Below is a small trained network, with its code and all its weights. Each question gives an input and a class and asks what happens when units are switched off, that is, made to give their printed mean instead of their output.

import numpy as np


def w(rows, s, z=0):
    codes = np.array(rows[::2]) - 128.0
    scale = np.full(codes.shape[1], s)
    scale[-1] = z or s
    return codes * scale


def norm(h):
    return h / np.sqrt((h * h).mean(-1, keepdims=True) + 1e-5)


def f(y):
    return np.maximum(y, 0)


def log_softmax(a):
    a = a - a.max(-1, keepdims=True)
    return a - np.log(np.exp(a).sum(-1, keepdims=True))


def net(x, mask):
    res = np.array(x, float).reshape(1, 2) / 4 @ E
    u = 0
    for l in range(3):
        y = f(norm(res) @ A[l][:, :-1].T + A[l][:, -1])
        res = res + np.where(mask[u : u + 5], y, B[l][:, -1]) @ B[l][:, :-1]
        u += 5
    return log_softmax(norm(res)[-1] @ U[:, :-1].T + U[:, -1])


A, B = {}, {}
E = w([
[149,116,185,202,179,180,107,132,50,101],'x0',
[94,118,155,142,108,170,141,43,190,6],'x1',
],0.012)
A[0] = w([
[3,108,127,160,147,126,145,66,122,72,206],'L0N0',
[166,161,84,168,148,63,82,134,103,167,131],'L0N1',
[119,135,97,140,144,148,151,153,109,101,5],'L0N2',
[57,136,2,105,110,95,112,101,156,149,159],'L0N3',
[109,120,123,122,101,123,153,102,142,167,100],'L0N4',
],0.0055,0.0028)
B[0] = w([
[220,149,181,73,105,164,151,126,1,207,254],'L0N0',
[145,120,184,59,81,209,154,28,98,51,188],'L0N1',
[170,112,184,169,138,95,167,165,120,104,128],'L0N2',
[139,93,163,225,235,97,149,150,86,123,226],'L0N3',
[111,148,76,187,186,129,107,123,103,84,154],'L0N4',
],0.0054,0.0061)
A[1] = w([
[162,118,183,132,191,122,143,86,82,125,118],'L1N0',
[152,106,101,151,165,106,132,151,88,151,131],'L1N1',
[114,151,141,178,167,193,75,104,142,132,39],'L1N2',
[76,140,52,54,63,56,146,111,254,148,5],'L1N3',
[159,163,138,80,78,166,153,119,97,131,56],'L1N4',
],0.007,0.002)
B[1] = w([
[57,133,116,162,108,37,154,147,169,150,254],'L1N0',
[132,147,168,152,38,170,143,54,151,83,196],'L1N1',
[98,94,1,116,161,129,116,151,197,132,169],'L1N2',
[104,88,63,151,221,58,108,219,145,66,236],'L1N3',
[128,141,75,170,117,103,178,106,157,155,187],'L1N4',
],0.0078,0.0066)
A[2] = w([
[170,147,153,59,85,168,64,172,83,253,2],'L2N0',
[90,114,156,71,86,217,118,31,225,23,93],'L2N1',
[157,177,109,92,93,135,114,134,98,185,185],'L2N2',
[93,145,188,189,229,180,52,160,75,108,16],'L2N3',
[145,108,150,207,234,187,55,137,51,129,81],'L2N4',
],0.0072,0.0023)
B[2] = w([
[254,232,205,75,4,218,13,90,37,111,204],'L2N0',
[252,206,217,83,70,146,36,190,9,234,254],'L2N1',
[107,104,186,164,98,202,137,86,123,53,189],'L2N2',
[77,66,17,78,194,85,202,128,202,128,207],'L2N3',
[115,120,30,67,228,41,122,194,233,99,228],'L2N4',
],0.0074,0.0055)
U = w([
[114,109,48,86,238,71,106,177,195,94,149],'0',
[209,191,194,75,63,167,63,118,48,138,168],'1',
[31,137,161,216,67,107,214,20,171,121,114],'2',
[38,43,157,85,124,247,96,72,164,156,3],'3',
],0.011,0.0053)

Each question gives the input, the list of numbers given to net, and the class t.
The units are the neurons (one row each of A and B). Each row of codes is followed by its name. A weight is (code - 128) times the scale printed after its matrix; where a second scale follows, it is the last column's (A, B and U).
mask holds one flag per neuron, layer by layer. A switched-off neuron (its flag False) gives its mean, the last column of its row in B, instead of its output. The means were averaged over made-up inputs and are rounded, as every weight is.
A unit's drop is (log p(t) with every unit on - log p(t) with that unit switched off) / (log p(t) with every unit on - log p(t) with every unit switched off).
The circuit of an input: a set's keep is (log p(t) with only the set's units on - log p(t) with every unit switched off) / (log p(t) with every unit on - log p(t) with every unit switched off). Starting from the 12 units with the biggest drops (on a tie, the unit counted first), units are removed one at a time, each time the one whose removal leaves the highest keep (on an exact tie, the one counted first), for as long as the keep stays at least 0.8.
circuit, biggest first: the units of the circuit, biggest drop first
k most important neurons: the k neurons with the biggest drops, biggest first
k most important neurons of layer l: the k neurons of layer l with the biggest drops, biggest first
drop of u: that unit's drop, to one decimal
input [3,-1], class 2: circuit, biggest first : (L1N0, L1N3, L2N1)
input [1,3], class 2: circuit, biggest first : (L0N0, L1N0, L2N1)
input [3,0], class 2: circuit, biggest first : (L1N3, L2N1)
input [5,5], class 0: circuit, biggest first : (L2N4)
input [5,-5], class 0: 3 most important neurons : (L2N4, L0N0, L2N3)
input [2,-3], class 2: 3 most important neurons : (L0N0, L0N1, L2N1)
input [6,7], class 1: 2 most important neurons : (L2N1, L1N3)
input [3,2], class 2: 2 most important neurons : (L1N0, L1N3)
input [-3,-3], class 2: 2 most important neurons of layer 1 : (L1N1, L1N3)
input [0,1], class 2: 2 most important neurons : (L1N4, L2N1)
input [-3,-1], class 2: 2 most important neurons : (L0N3, L2N1)
input [-3,3], class 2: 3 most important neurons of layer 1 : (L1N1, L1N3, L1N0)
input [-1,8], class 1: drop of L2N1 : 0.3
input [-1,6], class 1: drop of L2N1 : 0.2
input [1,5], class 1: drop of L2N1 : 0.3
input [2,7], class 1: most important neuron : (L2N1)
